144	103	92	152
164	137	144	104
203	124	113	142
168	120	131	88
Counting starts at 1.
The bottom-right entry -> 88
What is the entry directly above 113?
Answer: 144
What is the entry at row 1, column 3?
Answer: 92
What is the entry at row 1, column 2?
Answer: 103
What is the entry directly below the largest entry?
Answer: 168

a =
[[123 125 129 128 126 127 128 129 128 126]
 [153 129 125 126 128 122 130 128 128 131]
 [ 91 128 129 128 130 139 128 127 128 123]
 [159 126 137 131 128 110 129 128 126 120]
 [205 111 116 130 128 118 127 128 127 116]
 [138 124 169 131 129  98 125 127 135 136]
 [121 127 127 127 130 127 129 127 126 127]
 [ 99 124 125 130 128 126 124 125 131 150]
 [105 122 144 129 129 115 127 129 135 138]
 [165 148 174 127 130 140 122 128 129 125]
 [102 129 128 131 129 132 128 127 130 127]
 [ 55 145 116 129 129 131 129 129 127 138]
 [134 139 122 127 130 142 130 127 127 124]]
The fourth entry, reading row by row: 128
Find the last entry of the largest entry's row.
A: 116
Find the top entry of the column that holds the largest entry.
A: 123
The entry directly below the largest entry: 138
The last entry, reading row by row -> 124
Find the top-right entry.
A: 126
The second largest entry: 174
Find the largest entry.
A: 205
Find the second entry, reading row by row.
A: 125
The bottom-left entry -> 134
Find the second entry on the main diagonal.
A: 129
Find the entry just right of the largest entry.
A: 111
Find the second entry from the end, reading row by row.
A: 127
Find the largest entry in the last column.
A: 150
Find the third entry in reading order.
A: 129
Find the 2nd smallest entry.
A: 91
Find the fifth entry from the end, reading row by row.
A: 142
Find the first entry of the smallest entry's row.
A: 55
The fourth entry from the end, reading row by row -> 130
Find the entry directly above 55.
A: 102
The 3rd largest entry -> 169
Find the 3rd entry on the main diagonal.
A: 129
Find the last entry in the row that holds the smallest entry.
A: 138
The second entry on the diagonal from the top-right corner: 128
The 3rd entry on the diagonal from the top-right corner: 127
